Below are the code and all the weights of a small trained network. Each question names an input and a class and asks about switching units off, where a switched-off unit gives its printed mean instead of its output.

import numpy as np


def w(rows, s, z=0):
    codes = np.array(rows[::2]) - 128.0
    scale = np.full(codes.shape[1], s)
    scale[-1] = z or s
    return codes * scale


def f(y):
    return np.maximum(y, 0)


def log_softmax(a):
    a = a - a.max(-1, keepdims=True)
    return a - np.log(np.exp(a).sum(-1, keepdims=True))


def net(x, mask):
    res = np.array(x, float).reshape(1, 6) / 4 @ E
    y = f(res @ A[0][:, :-1].T + A[0][:, -1])
    res = res + np.where(mask, y, B[0][:, -1]) @ B[0][:, :-1]
    return log_softmax(res[-1] @ U[:, :-1].T + U[:, -1])


A, B = {}, {}
E = w([
[118,136,135,5,64,68],'x0',
[137,121,127,123,133,136],'x1',
[24,127,87,88,196,149],'x2',
[128,125,131,127,129,129],'x3',
[126,68,41,146,67,91],'x4',
[130,147,119,131,126,131],'x5',
],0.012)
A[0] = w([
[22,106,58,112,174,129,50],'neuron 1',
[133,50,6,180,79,101,34],'neuron 2',
[139,189,239,139,193,126,54],'neuron 3',
[136,124,100,153,91,90,14],'neuron 4',
[131,147,133,29,62,107,156],'neuron 5',
[137,135,110,220,149,156,105],'neuron 6',
[132,111,112,245,182,151,109],'neuron 7',
[234,112,179,212,48,119,3],'neuron 8',
[78,115,82,129,204,165,81],'neuron 9',
],0.015,0.0028)
B[0] = w([
[208,132,207,197,167,103,229],'neuron 1',
[42,204,132,100,114,248,226],'neuron 2',
[46,179,121,121,101,244,240],'neuron 3',
[101,103,182,122,137,191,160],'neuron 4',
[113,58,46,106,105,76,235],'neuron 5',
[89,57,112,89,81,91,211],'neuron 6',
[117,81,44,43,78,89,240],'neuron 7',
[221,152,190,201,211,55,248],'neuron 8',
[201,138,160,172,150,75,211],'neuron 9',
],0.015,0.016)
U = w([
[77,23,92,80,54,25,230],'0',
[187,172,253,213,170,68,118],'1',
[16,232,202,141,96,250,5],'2',
],0.0062,0.0021)

Each question gives the input, the list of numbers given to net, and the class t.
The units are the neurons (one row each of A and B). Each row of codes is followed by its name. A weight is (code - 128) times the scale printed after its matrix; where a second scale follows, it is the last column's (A, B and U).
mask holds one flag per neuron, in row order. A switched-off neuron (its flag False) gives its mean, the last column of its row in B, instead of its output. The means were averaged over made-up inputs and are rounded, as every weight is.
A unit's drop is (log p(t) with every unit on - log p(t) with that unit switched off) / (log p(t) with every unit on - log p(t) with every unit switched off).
The circuit of an input: a set's keep is (log p(t) with only the set's units on - log p(t) with every unit switched off) / (log p(t) with every unit on - log p(t) with every unit switched off). Starting from all 9 units, units are removed one at a time, each time the one whose removal leaves the highest keep (on an exact tie, the one counted first), for as long as the keep stays at least 0.8.
circuit, biggest first: the units of the circuit, biggest drop first
top k neurons: the k neurons with the biggest drops, biggest first
drop of u: that unit's drop, to one decimal
input [-2,-5,7,-4,-6,0], class 1: top 2 neurons	[neuron 9; neuron 1]
input [-3,-7,-2,6,-7,-1], class 2: circuit, biggest first	[neuron 3]
input [6,7,-7,-5,4,-7], class 1: top 3 neurons	[neuron 8; neuron 7; neuron 6]
input [-7,2,6,-3,-2,7], class 0: top 3 neurons	[neuron 7; neuron 6; neuron 8]
input [-7,-8,6,-4,-5,-5], class 0: top 3 neurons	[neuron 7; neuron 8; neuron 6]
input [-1,-8,2,4,3,7], class 2: top 3 neurons	[neuron 8; neuron 2; neuron 5]
input [3,8,5,8,2,-2], class 1: top 2 neurons	[neuron 1; neuron 7]
input [-6,-1,5,-2,-5,2], class 0: top 4 neurons	[neuron 7; neuron 2; neuron 8; neuron 6]
input [-8,-1,6,-6,-1,4], class 0: top 2 neurons	[neuron 7; neuron 6]
input [-7,2,-6,6,6,6], class 0: top 3 neurons	[neuron 7; neuron 6; neuron 1]
input [-1,4,3,-1,-2,7], class 1: top 2 neurons	[neuron 2; neuron 5]
input [-4,3,7,-7,8,5], class 2: top 2 neurons	[neuron 2; neuron 8]
input [-5,8,-2,2,-5,-5], class 0: top 2 neurons	[neuron 7; neuron 2]
input [4,-6,7,2,4,-3], class 1: circuit, biggest first	[neuron 1]
input [1,-8,8,0,7,1], class 1: top 3 neurons	[neuron 1; neuron 3; neuron 9]
input [-3,6,-2,-3,-7,2], class 2: drop of neuron 3	1.1
input [-3,4,-2,-7,-1,0], class 0: drop of neuron 2	0.1
input [3,-8,-4,-2,7,-1], class 2: drop of neuron 2	1.1
input [2,-7,-3,-4,-8,-5], class 2: drop of neuron 3	0.1
input [3,0,-4,5,7,2], class 2: top neuron	[neuron 2]
